Here is a tiny trained network, its code and every weight. The questions are about switching its units off for an input and a target symbol, where a switched-off unit gives its printed mean instead of its output.

import numpy as np


def w(rows, s, z=0):
    codes = np.array(rows[::2]) - 128.0
    scale = np.full(codes.shape[1], s)
    scale[-1] = z or s
    return codes * scale


def norm(h):
    return h / np.sqrt((h * h).mean(-1, keepdims=True) + 1e-5)


def f(y):
    return y / 2 * (1 + np.tanh(0.7978845608 * (y + 0.044715 * y**3)))


def softmax(a):
    e = np.exp(a - a.max(-1, keepdims=True))
    return e / e.sum(-1, keepdims=True)


def log_softmax(a):
    a = a - a.max(-1, keepdims=True)
    return a - np.log(np.exp(a).sum(-1, keepdims=True))


def net(x, mask):
    ids = ['ΞΩβγδεμψ'.index(c) for c in x.split()]
    T = len(ids)
    res = E[ids] + P[:T]
    q, k, v = (norm(res) @ M[0].T for M in (Q, K, V))
    z = softmax(np.where(np.tri(T) > 0, q @ k.T / 4**0.5, -1e9)) @ v
    res = res + np.where(mask[0], z, O[0][:, -1]) @ O[0][:, :-1]
    y = f(norm(res) @ A[0][:, :-1].T + A[0][:, -1])
    res = res + np.where(mask[1:17], y, B[0][:, -1]) @ B[0][:, :-1]
    return log_softmax(norm(res)[-1] @ U[:, :-1].T + U[:, -1])


Q, K, V, O, A, B = {}, {}, {}, {}, {}, {}
E = w([
[96,122,101],'Ξ',
[100,142,99],'Ω',
[87,141,112],'β',
[105,118,91],'γ',
[248,218,85],'δ',
[87,146,111],'ε',
[93,129,110],'μ',
[86,145,112],'ψ',
],0.013)
P = w([
[105,127,72],'0',
[107,94,121],'1',
[136,155,64],'2',
[54,54,116],'3',
[208,179,123],'4',
[112,82,156],'5',
[169,255,114],'6',
],0.0074)
Q[0] = w([
[109,29,187],'h0',
[116,134,180],'h0',
[40,114,135],'h0',
[155,102,252],'h0',
],0.023)
K[0] = w([
[90,215,26],'h0',
[116,103,70],'h0',
[228,160,75],'h0',
[20,101,3],'h0',
],0.017)
V[0] = w([
[209,97,19],'h0',
[65,191,171],'h0',
[147,13,97],'h0',
[106,189,114],'h0',
],0.011)
O[0] = w([
[131,254,180,253],'h0',
[161,92,34,140],'h0',
[20,225,131,100],'h0',
[176,152,58,216],'h0',
],0.0096,0.0052)
A[0] = w([
[132,131,94,141],'n0',
[26,34,88,3],'n1',
[118,73,91,124],'n2',
[125,129,133,126],'n3',
[21,94,102,87],'n4',
[130,116,141,147],'n5',
[133,134,194,147],'n6',
[104,3,88,78],'n7',
[130,110,116,113],'n8',
[229,200,146,183],'n9',
[135,130,219,150],'n10',
[178,151,148,143],'n11',
[110,121,119,112],'n12',
[161,151,224,72],'n13',
[132,139,162,124],'n14',
[158,98,156,154],'n15',
],0.015,0.0024)
B[0] = w([
[172,146,114,168],'n0',
[226,80,92,146],'n1',
[120,161,186,150],'n2',
[123,126,122,126],'n3',
[99,45,169,156],'n4',
[124,125,127,117],'n5',
[94,143,75,137],'n6',
[133,229,253,161],'n7',
[124,132,149,125],'n8',
[123,97,50,255],'n9',
[97,146,43,144],'n10',
[103,100,106,159],'n11',
[142,121,127,128],'n12',
[63,176,72,162],'n13',
[97,134,106,131],'n14',
[126,95,139,117],'n15',
],0.026,0.008)
U = w([
[218,141,9,173],'Ξ',
[33,225,109,125],'Ω',
[182,193,160,110],'β',
[178,186,163,89],'γ',
[140,135,126,3],'δ',
[209,183,180,181],'ε',
[195,2,149,141],'μ',
[58,70,180,162],'ψ',
],0.0085,0.0035)

Each question gives the input, a string of symbols that net reads in full, and the target symbol t.
The units are the heads (4 rows each of Q, K, V and O) and the neurons (one row each of A and B). Each row of codes is followed by its name. A weight is (code - 128) times the scale printed after its matrix; where a second scale follows, it is the last column's (O, A, B and U).
mask holds one flag per unit, heads first, then neurons. A switched-off unit (its flag False) gives its mean, the last column of its rows in O or B, instead of its output. The means were averaged over made-up inputs and are rounded, as every weight is.
A unit's drop is (log p(t) with every unit on - log p(t) with that unit switched off) / (log p(t) with every unit on - log p(t) with every unit switched off).
The circuit of an input: a set's keep is (log p(t) with only the set's units on - log p(t) with every unit switched off) / (log p(t) with every unit on - log p(t) with every unit switched off). Starting from the 12 units with the biggest drops (on a tie, the unit counted first), units are removed one at a time, each time the one whose removal leaves the highest keep (on an exact tie, the one counted first), for as long as the keep stays at least 0.8.
circuit, biggest first: the units of the circuit, biggest drop first
top k neurons: the k neurons with the biggest drops, biggest first
drop when u is switched off: that unit's drop, to one decimal
input Ξ μ ψ, target μ: top 3 neurons	n4, n9, n7
input ε Ξ Ω β Ω β γ, target ε: circuit, biggest first	h0, n7, n1
input Ξ μ Ξ μ, target ψ: circuit, biggest first	n4
input β β μ ε, target μ: top 3 neurons	n4, n7, n9
input μ Ω ψ Ξ β Ξ, target ε: circuit, biggest first	h0, n7
input ε Ξ γ, target ψ: top 3 neurons	n4, n9, n1
input ε Ω γ γ μ μ Ω, target μ: circuit, biggest first	h0, n4, n1
input Ω Ξ β, target ψ: circuit, biggest first	h0, n4, n9, n13
input Ξ γ Ξ, target Ω: top 2 neurons	n9, n7
input ψ β γ γ ε, target Ω: circuit, biggest first	h0, n1
input ε β Ω Ξ μ, target ψ: top 4 neurons	n4, n9, n1, n7
input Ξ β ψ Ω ψ γ γ, target Ω: top 2 neurons	n1, n9
input γ β μ, target ε: top 2 neurons	n9, n7
input Ω β β Ω ε μ β, target μ: top 2 neurons	n4, n1
input γ β μ γ Ξ, target Ω: top 2 neurons	n1, n9
input γ γ Ω, target Ω: top neuron	n9
input Ξ β Ω μ Ω, target μ: top 3 neurons	n4, n7, n9
input Ξ β Ξ Ξ, target ψ: top 3 neurons	n4, n9, n7
input ε β μ γ Ω, target Ω: top 2 neurons	n1, n9
input γ ε β Ω β β ψ, target ε: drop when h0 is switched off	1.3
input Ξ β μ ψ, target μ: drop when n2 is switched off	0.1
input Ω β β Ω ε Ω, target ε: drop when n7 is switched off	0.4
input Ω γ β Ξ β β, target ε: drop when h0 is switched off	1.1
